What each symbol does to the points:
from | bu zu ze ru pu ki
rn | qf zs br sg zp bn
hf | lf lg bp mf fc bb
fs | zs bg lz qc qf dc
dm | dd rt hr rr fs zr
jn | ls cn lq gg tb fm
lf | zj bb dg hf zg jq
rg | mr sg ld sc hj rn
zn | bs ph jz jj lb hl
mp | gj hr dd dc ft qr
bl | zb rc zq zg dj jh
lz | ll rr dc gj nz dm
mm | zf tc lb fm jt tn
cl | lh mm gg ls rt zf
hj | lg cc hd ct lf zp
dz | ld lc sg qf qn ft
dj | ch sm mz rd jz sz
ld | bm ft rn dz hd br
gd | bp hd lg jq jh pm
sf | gt gg lh sl hr jn
jh | pf dg zj rc sz mf
zm | mz fc sm bf ph zg
ct | hj mr qn pm hf cc
bf | zm zq zb sz jf fc
ph | hl mn fq jf rq rd
cg | qn ld mr zp gd bm
mb | lb bs tc dh jn rq
hr | qr qq zr qj lz tb
bn | lc mp qc zs ld gj
ch | fq sz mn dj hq bf
fm | mm ff mb cn lh tc
fc | zg zj pf zq mn ml
lb | cn rq tn mb ls jr
rr | dm dr qj qr qc rt
lh | jt zf jn cl zr lq
qp | gg mb mm lq gt lb
dr | rt lh gt tb dd jt
qq | tb ls sl gt rr cl
gt | qq jn jt sf qr ls
dg | mf ct jq bp pp hj
jj | zn jf hm hq mb ph
qj | hr gt rt zt gj qq
br | nz ll bn ft rg qc
fq | jc bf rd ch jj zm
tn | dh jj jr tc qp zn
mr | cc rn bm rg lg qf
tb | dr cl sf qq dm lh
hl | bt rd jc ph jr dj
dh | mb zn ff tn gg bs
pp | zq hf rc pf zm lf
zr | zt sl tb rt dc sf
jc | jf zm dj fq zn mz
lq | qp dh fm zf sf mb
nz | sg qc lc br mr fs
jr | ff hm zn rq mm jz
rc | jh bp lf ml sm dg
bp | dg pm bb gd pf ct
bm | sc br qf ld pm nz
jq | gd qn hj bb rc hd
zq | fc lf jh pp mz zj
bs | rq hl hq zn cn bt
pm | ct rg cg hd mf mr
pf | pp mf ml jh bf hf
zb | sm jh fc bl ch pf
hd | pm sc zp qn dg rg
zj | ml jq mf lf bl gd
zf | lq tn cn mm sl dh
rq | jr bt jj bs fm hm
zp | cg dz rg cc jq ld
hm | jz ch ph bt tc fq
hq | jj jc bt jz dh jf
zs | bn dc ll fs dz mp
lg | bb zp pm hj zj cg
bb | jq cg ct lg ml qn
dc | mp qj dm bg lc hr
ml | rc gd hf zj zb bp
ft | br lz zs lc sc ll
rd | dj zb zm mn hm sm
lc | ft gj fs bn bm lz
dd | bg zr qr dm zs zt
qf | dz bn nz rn cg lc
jt | sl lq ls lh zt qp
ll | qc dm mp lz sg dd
qn | hd bm cc cg bp sc
zt | qj sf dr zr mp gt
mf | hf hj gd dg zq lg
cn | fm jr dh lb cl ff
mn | rd bl bf mz bt zb
sc | rg nz dz bm ct sg
bg | dc zt rr dd bn qj
qr | rr tb zt hr ll dr
sg | rn fs ft nz cc zs
gg | jn lb zf qp qq cn
sl | sf qp cl jt qj gg
ls | cl fm qp jn dr mm
ff | tc jz bs jr zf hq
rt | zr jt qq dr bg sl
gj | lz qr bg mp br rr
mz | mn zg sz zm hl bl
jf | ph mz ch jc bs mn
sm | sz pf zg zb fq pp
jz | hq fq hl hm tn jc
zg | bl ml pp fc rd rc
cc | zp qf sc mr bb dz
sz | bf pp bl sm jc zq
bt | hm dj jf hl ff ch
qc | fs dd gj ll rn bg
tc | tn hq rq ff lq jj

The rows follow the links: the fewer symbols apart two points are, the more alike their rows tend to be.

Point, then a row for it; each showing differs a little:
sc
16,12,-43,50,43,-53,4,-17,-30,80,9,12,43,42,-88,2,32,12,-2,-10,-64,-11,-10,80,-41,-49,-13,25,40,2,-41,-67,17,33,-25,61,47,-6,-5,41,41
qc
-10,-47,-58,8,123,-66,-23,-14,-16,52,-13,-17,78,12,-39,-31,21,53,-18,3,-53,-21,-41,23,-31,4,16,40,29,-19,-43,-77,-6,56,-27,27,6,4,17,24,-24
zg
27,76,41,32,-129,42,32,2,-4,-2,21,33,-68,21,-22,44,1,-60,20,-8,19,23,50,37,4,-46,-32,-34,-8,31,24,48,20,-47,16,16,32,-9,-26,3,69
bs
-11,-1,48,-43,-63,59,1,18,29,-79,-5,-6,-53,-37,81,4,-33,-23,6,9,64,13,16,-72,42,41,10,-29,-38,3,44,73,-13,-38,25,-59,-41,6,1,-43,-30
cn
-25,-41,26,-61,8,36,-14,15,30,-77,-17,-23,-16,-47,90,-19,-31,9,-6,15,51,0,-10,-88,41,63,24,-12,-34,-14,30,48,-24,-12,18,-64,-56,10,15,-43,-67
mb
-24,-33,31,-57,-8,42,-12,14,31,-79,-13,-20,-25,-46,91,-12,-33,2,-3,12,57,4,-4,-88,43,58,20,-16,-37,-10,34,55,-21,-17,20,-63,-54,9,11,-45,-59
bm
15,8,-46,46,51,-57,1,-18,-29,81,6,11,47,40,-85,-1,32,19,-4,-9,-64,-10,-12,78,-42,-45,-13,27,39,0,-43,-70,15,32,-25,60,45,-6,-2,42,37
jj
-7,7,51,-39,-76,62,5,18,27,-76,0,-2,-59,-34,76,11,-32,-27,7,6,64,15,23,-67,41,32,4,-33,-38,6,45,77,-9,-41,29,-54,-34,3,-4,-40,-21
bl
28,73,45,28,-132,45,31,4,-4,-6,22,31,-71,18,-16,42,-3,-62,20,-11,22,25,49,29,5,-44,-31,-35,-10,30,25,52,21,-50,16,13,28,-10,-26,2,65
lg
31,56,-11,60,-42,-19,21,-10,-28,68,19,31,-5,47,-84,28,28,-25,11,-15,-41,6,20,88,-34,-69,-29,3,27,19,-20,-29,27,-4,-9,62,59,-11,-19,39,78
zq
31,77,38,38,-124,36,31,3,-7,8,24,34,-64,26,-32,43,3,-58,20,-13,11,22,48,46,-3,-51,-32,-31,-4,32,20,40,22,-45,12,23,36,-10,-27,10,74
fs
-8,-43,-59,11,119,-65,-20,-15,-17,55,-12,-15,77,15,-42,-29,22,52,-17,1,-57,-22,-41,29,-31,1,13,41,31,-20,-43,-77,-4,54,-28,31,11,2,16,25,-19
ml
33,77,23,49,-106,18,31,-3,-16,33,24,35,-48,36,-54,42,13,-52,19,-15,-8,18,42,67,-14,-64,-35,-22,7,29,6,17,26,-34,4,39,48,-11,-28,19,81
hd
27,42,-23,60,-11,-34,16,-14,-29,77,16,23,14,48,-90,18,31,-10,7,-14,-50,0,10,89,-39,-64,-25,10,33,14,-30,-45,23,9,-18,65,55,-9,-15,42,67
hq
-6,14,53,-36,-81,64,7,16,27,-75,1,-1,-61,-32,74,13,-32,-32,9,5,64,16,25,-64,40,30,3,-34,-37,8,47,78,-9,-44,27,-53,-33,1,-6,-38,-17
lb
-24,-36,29,-60,-1,38,-12,17,31,-77,-14,-20,-21,-47,90,-16,-31,7,-3,13,54,1,-7,-89,41,63,22,-14,-35,-12,31,52,-22,-15,20,-65,-54,9,13,-42,-63
dh
-21,-27,33,-56,-16,44,-9,17,31,-80,-13,-17,-30,-47,89,-10,-33,-2,-2,13,57,5,1,-86,42,58,22,-19,-36,-10,37,57,-21,-21,21,-66,-52,7,10,-43,-56
mp
-19,-61,-56,-5,132,-59,-26,-9,-10,36,-17,-24,78,2,-18,-38,15,59,-19,6,-42,-25,-46,2,-20,19,23,38,22,-26,-37,-70,-11,57,-22,13,-7,6,20,15,-43
gg
-32,-60,5,-61,53,15,-25,12,26,-62,-21,-31,12,-46,82,-30,-26,29,-12,16,37,-7,-25,-87,32,70,32,2,-25,-22,18,22,-25,9,9,-59,-57,10,21,-36,-79
dc
-20,-61,-54,-10,133,-58,-26,-10,-8,33,-17,-25,77,-3,-12,-37,12,58,-19,7,-40,-24,-48,-2,-19,23,24,41,22,-26,-35,-67,-14,55,-21,10,-10,6,24,13,-45
br
0,-24,-57,27,98,-66,-13,-16,-25,70,-2,-5,66,27,-63,-20,29,40,-11,-4,-63,-19,-30,52,-38,-21,3,37,35,-12,-46,-80,4,48,-28,47,25,0,9,37,4
cl
-33,-69,-5,-60,73,2,-26,7,22,-52,-23,-32,26,-45,75,-36,-23,37,-15,16,27,-13,-33,-81,26,70,34,8,-20,-25,9,9,-27,18,4,-54,-56,11,24,-33,-83
ft
-2,-26,-56,25,102,-63,-12,-15,-21,67,-6,-7,70,23,-60,-20,28,41,-14,-4,-63,-18,-32,49,-38,-16,4,38,37,-13,-46,-80,3,51,-27,44,22,0,11,31,0
pf
32,78,33,43,-119,30,30,-1,-11,16,25,37,-57,29,-41,43,6,-57,20,-14,5,22,46,54,-9,-57,-34,-26,2,31,14,31,25,-42,10,29,43,-10,-25,15,78
mm
-28,-49,19,-62,23,29,-16,14,28,-72,-17,-27,-6,-48,90,-23,-31,16,-8,15,49,-3,-14,-90,36,67,28,-8,-32,-16,26,38,-26,-4,13,-64,-57,10,17,-41,-71
jf
5,37,59,-17,-114,66,16,16,20,-61,9,12,-74,-18,50,26,-24,-46,15,-1,57,21,37,-37,34,6,-10,-41,-33,19,45,79,2,-53,28,-36,-14,-2,-13,-29,13
gd
33,65,-1,61,-63,-9,24,-10,-24,58,22,32,-18,45,-79,33,23,-35,13,-16,-33,11,30,86,-28,-70,-33,-4,23,23,-13,-14,27,-14,-7,57,56,-11,-24,36,81
qf
8,-7,-51,41,71,-60,-5,-16,-26,77,2,2,58,36,-77,-10,31,25,-7,-7,-64,-15,-21,69,-42,-34,-7,33,38,-6,-44,-76,10,40,-27,54,37,-4,2,40,25
lq
-30,-55,12,-61,38,22,-20,14,28,-67,-19,-29,4,-48,86,-25,-27,23,-10,14,44,-6,-21,-89,36,68,30,-4,-28,-19,20,31,-27,1,12,-63,-58,11,19,-39,-77
ch
10,49,57,-5,-123,64,22,14,14,-49,12,18,-77,-10,36,32,-20,-52,18,-1,53,23,44,-20,28,-6,-14,-39,-30,21,42,77,8,-55,25,-24,-5,-4,-17,-22,27
rq
-13,-5,46,-47,-55,58,-1,17,29,-80,-6,-8,-50,-40,85,2,-33,-18,4,10,63,12,15,-76,44,44,11,-28,-37,0,43,72,-14,-35,25,-59,-43,5,4,-42,-36

Each walk starts at a row. The symbols on each line, taken left to right, move it on to the next point.
Each answer is a row, close to the row of the point it stands for.
26,74,47,27,-132,48,30,7,0,-11,21,31,-73,14,-12,44,-3,-61,20,-9,27,25,51,26,8,-40,-30,-35,-11,29,28,55,19,-52,18,8,24,-9,-27,-2,62
bu ru zu 34,79,30,47,-114,26,30,-1,-13,23,24,35,-54,31,-46,42,9,-55,19,-16,-1,22,46,58,-10,-57,-35,-25,4,28,11,27,25,-39,7,34,44,-10,-27,17,80
pu ru zu ki 35,73,12,56,-89,8,30,-6,-19,44,24,35,-35,41,-65,40,18,-45,15,-15,-18,14,38,76,-21,-66,-36,-15,14,26,-2,4,28,-25,-2,50,53,-12,-25,28,83
2,30,58,-22,-105,64,12,16,22,-68,5,8,-71,-24,58,22,-27,-44,14,3,60,19,34,-44,36,14,-7,-40,-34,14,46,79,-2,-51,28,-42,-18,1,-10,-32,2
ki ki 24,67,51,19,-135,53,30,6,4,-20,19,27,-76,8,1,40,-9,-60,21,-9,32,23,50,14,13,-33,-27,-38,-16,29,31,61,15,-54,20,1,17,-7,-24,-5,55
bu pu ki bu pu -2,21,56,-31,-94,65,10,17,24,-71,2,5,-68,-29,65,15,-30,-39,12,4,63,17,29,-53,39,22,-2,-36,-37,11,46,79,-6,-49,29,-47,-28,0,-7,-35,-7
33,71,5,60,-77,-1,26,-9,-22,50,21,34,-26,43,-74,37,22,-39,15,-17,-24,13,33,79,-25,-68,-35,-10,20,26,-8,-5,27,-19,-4,53,55,-11,-24,31,83
ki ru bu 31,52,-12,62,-34,-24,20,-14,-28,71,20,28,0,48,-86,25,30,-21,11,-15,-44,5,19,90,-36,-70,-29,4,30,19,-23,-33,26,-1,-12,63,57,-11,-19,40,75
bu pu ru 34,73,16,54,-95,10,27,-5,-19,40,25,35,-39,38,-61,39,16,-48,18,-16,-15,17,38,72,-19,-67,-35,-16,11,29,0,7,27,-28,0,46,50,-12,-27,27,84
20,22,-39,55,27,-49,6,-17,-29,80,10,15,35,45,-89,8,33,5,1,-11,-60,-7,-4,86,-42,-53,-19,20,38,5,-38,-63,19,25,-22,63,49,-8,-8,43,50
pu ze zu ze 12,5,-47,45,57,-58,-2,-17,-29,80,5,8,51,39,-83,-4,34,21,-5,-9,-65,-11,-17,74,-43,-41,-11,29,39,-1,-45,-73,13,35,-25,58,42,-7,-1,43,33
zu bu ki ki -21,-66,-53,-13,133,-57,-27,-10,-6,26,-20,-26,76,-6,-8,-39,10,59,-20,7,-38,-25,-50,-10,-17,29,26,38,19,-27,-35,-65,-15,56,-23,4,-13,7,25,9,-50
-35,-70,-7,-57,80,-1,-29,7,23,-49,-22,-34,30,-43,72,-37,-20,40,-15,15,22,-13,-36,-80,25,69,35,12,-17,-27,8,4,-27,21,3,-51,-53,12,25,-31,-84
pu bu bu -29,-76,-41,-32,129,-41,-30,-3,4,-1,-22,-34,67,-20,23,-43,-2,59,-21,11,-18,-24,-47,-37,-1,48,34,34,6,-28,-24,-45,-21,47,-13,-18,-32,10,28,-5,-70
ru ru bu zu pu -28,-76,-45,-31,131,-43,-31,-3,4,4,-20,-32,70,-19,18,-43,0,60,-20,10,-22,-23,-49,-33,-4,46,31,35,9,-32,-24,-48,-21,50,-17,-15,-31,10,26,-3,-67
33,63,-4,61,-56,-12,23,-11,-25,61,21,32,-14,46,-81,31,25,-32,11,-16,-35,9,29,86,-32,-70,-34,-3,24,22,-16,-20,28,-12,-8,60,57,-10,-22,37,81
pu pu 25,71,48,23,-134,50,30,7,0,-16,19,29,-74,12,-7,41,-7,-61,21,-9,30,23,50,22,10,-37,-30,-36,-14,30,28,57,18,-53,19,4,21,-9,-24,-3,59
ru zu ze bu bu 33,78,26,49,-110,22,31,-4,-13,27,24,36,-49,35,-50,43,11,-53,19,-12,-5,20,45,61,-12,-61,-34,-21,6,30,7,22,25,-36,8,38,45,-12,-26,18,81
-9,-41,-57,14,115,-66,-18,-13,-20,57,-7,-13,74,17,-49,-26,25,49,-16,0,-58,-22,-38,34,-34,-5,10,41,33,-20,-44,-79,-1,54,-27,35,14,0,13,27,-16
ki ru ze ki -31,-78,-36,-40,125,-34,-31,-1,8,-11,-23,-34,60,-25,35,-43,-4,56,-21,13,-10,-22,-48,-48,3,53,35,30,1,-30,-18,-37,-23,44,-13,-25,-36,11,27,-10,-77
pu ki zu -33,-76,-26,-50,109,-20,-32,4,15,-30,-23,-35,49,-35,54,-42,-13,52,-21,13,5,-19,-42,-63,13,63,36,23,-8,-29,-8,-18,-25,34,-4,-38,-48,12,26,-20,-83
-33,-77,-22,-52,103,-16,-31,5,15,-32,-23,-36,47,-38,57,-42,-14,51,-19,15,9,-18,-42,-68,14,65,34,20,-8,-28,-4,-16,-28,32,-4,-41,-49,11,27,-23,-82
ru pu ki bu pu -23,-70,-51,-18,135,-52,-28,-8,-4,22,-18,-28,75,-8,-3,-41,10,60,-21,6,-36,-24,-48,-13,-13,29,25,37,19,-29,-32,-62,-16,54,-21,-1,-16,6,24,9,-54
pu bu ru ze pu 5,-15,-53,33,86,-64,-7,-16,-26,74,0,-1,63,31,-70,-15,31,33,-9,-6,-63,-17,-26,62,-39,-27,-2,34,36,-8,-45,-79,7,44,-27,51,32,-2,6,37,14
